Here is a tiny trained network, its code and every weight. The questions are about switching its units off for an input and a class, where a switched-off unit gives its printed mean instead of its output.

import numpy as np


def w(rows, s, z=0):
    codes = np.array(rows[::2]) - 128.0
    scale = np.full(codes.shape[1], s)
    scale[-1] = z or s
    return codes * scale


def f(y):
    return y / 2 * (1 + np.tanh(0.7978845608 * (y + 0.044715 * y**3)))


def log_softmax(a):
    a = a - a.max(-1, keepdims=True)
    return a - np.log(np.exp(a).sum(-1, keepdims=True))


def net(x, mask):
    res = np.array(x, float).reshape(1, 7) / 4 @ E
    y = f(res @ A[0][:, :-1].T + A[0][:, -1])
    res = res + np.where(mask, y, B[0][:, -1]) @ B[0][:, :-1]
    return log_softmax(res[-1] @ U[:, :-1].T + U[:, -1])


A, B = {}, {}
E = w([
[85,135,147,225,152,206,181,72],'x0',
[135,125,136,139,116,119,127,132],'x1',
[114,102,135,134,150,117,112,138],'x2',
[126,135,136,147,94,121,121,151],'x3',
[107,132,123,124,138,134,121,143],'x4',
[176,199,214,124,164,178,23,127],'x5',
[43,191,168,115,100,59,105,1],'x6',
],0.017)
A[0] = w([
[134,121,114,219,139,250,134,118,130],'n1',
[80,180,152,109,113,60,55,70,137],'n2',
[38,200,190,224,140,157,116,35,83],'n3',
[140,103,38,71,103,62,187,202,254],'n4',
[73,101,104,172,110,95,216,107,203],'n5',
[192,162,219,76,166,131,113,175,179],'n6',
[70,172,131,87,115,35,154,98,149],'n7',
],0.012,0.0089)
B[0] = w([
[116,109,172,182,157,187,122,162,195],'n1',
[159,187,146,78,130,87,160,86,229],'n2',
[128,135,91,193,201,82,105,104,243],'n3',
[250,150,108,137,168,100,169,127,252],'n4',
[120,47,88,157,116,135,151,112,220],'n5',
[120,183,102,121,96,182,46,144,206],'n6',
[95,59,152,87,84,53,83,104,213],'n7',
],0.016,0.028)
U = w([
[200,179,102,183,220,73,151,104,242],'0',
[115,50,105,172,151,231,253,178,89],'1',
[171,129,81,48,91,202,33,196,165],'2',
[92,130,208,184,154,251,104,132,50],'3',
[140,73,145,10,79,43,159,97,134],'4',
[45,74,45,188,122,94,148,57,54],'5',
[96,216,190,24,100,89,82,76,5],'6',
],0.011,0.0031)

Each question gives the input, the list of numbers given to net, and the class t.
The units are the neurons (one row each of A and B). Each row of codes is followed by its name. A weight is (code - 128) times the scale printed after its matrix; where a second scale follows, it is the last column's (A, B and U).
mask holds one flag per neuron, in row order. A switched-off neuron (its flag False) gives its mean, the last column of its row in B, instead of its output. The means were averaged over made-up inputs and are rounded, as every weight is.
A unit's drop is (log p(t) with every unit on - log p(t) with that unit switched off) / (log p(t) with every unit on - log p(t) with every unit switched off).
The circuit of an input: a set's keep is (log p(t) with only the set's units on - log p(t) with every unit switched off) / (log p(t) with every unit on - log p(t) with every unit switched off). Starting from all 7 units, units are removed one at a time, each time the one whose removal leaves the highest keep (on an exact tie, the one counted first), for as long as the keep stays at least 0.8.
units of the circuit, in order: the units of the circuit, biggest drop first
unit that matters most: the unit with the biggest drop
k most important neurons: the k neurons with the biggest drops, biggest first
drop of u: that unit's drop, to one decimal
input [4,8,-7,0,0,-7,1], class 5: units of the circuit, in order => [n5]
input [3,-1,0,-6,-4,-8,1], class 5: 3 most important neurons => [n5; n1; n7]
input [2,7,-8,2,-7,1,0], class 3: units of the circuit, in order => [n4; n2; n7]
input [6,3,6,-5,7,0,2], class 5: 2 most important neurons => [n4; n2]
input [-6,3,-6,0,-7,1,-5], class 2: 3 most important neurons => [n3; n6; n2]
input [-3,-1,5,1,5,1,8], class 6: 2 most important neurons => [n5; n2]
input [7,-2,-3,0,4,-1,8], class 5: 3 most important neurons => [n4; n5; n7]
input [-6,-6,4,-4,-7,1,-5], class 2: 2 most important neurons => [n3; n6]
input [0,-1,0,-3,5,4,5], class 6: 3 most important neurons => [n4; n2; n5]
input [3,1,-5,6,-3,1,-2], class 3: 2 most important neurons => [n4; n5]
input [-3,0,-6,-8,-4,-6,1], class 4: 2 most important neurons => [n3; n7]
input [0,-2,5,-6,-2,-4,8], class 4: 2 most important neurons => [n7; n2]
input [8,4,-4,-4,2,2,-3], class 3: 2 most important neurons => [n1; n4]
input [-7,7,-3,5,7,-1,7], class 4: units of the circuit, in order => [n7]
input [7,5,-6,-6,-5,1,-1], class 3: 2 most important neurons => [n1; n4]
input [2,0,-1,8,2,-7,-2], class 1: 2 most important neurons => [n5; n3]
input [1,-8,4,3,5,-4,6], class 5: 2 most important neurons => [n3; n5]
input [2,-7,7,3,-8,-6,-4], class 1: drop of n3 => 0.2
input [-7,-3,-4,7,6,3,-6], class 2: drop of n6 => 0.6
input [5,-8,5,8,-4,3,-6], class 3: drop of n2 => 0.0
input [-8,4,-7,4,-7,4,-2], class 2: unit that matters most => n6
input [-1,8,4,-6,-4,0,4], class 4: drop of n6 => 0.2
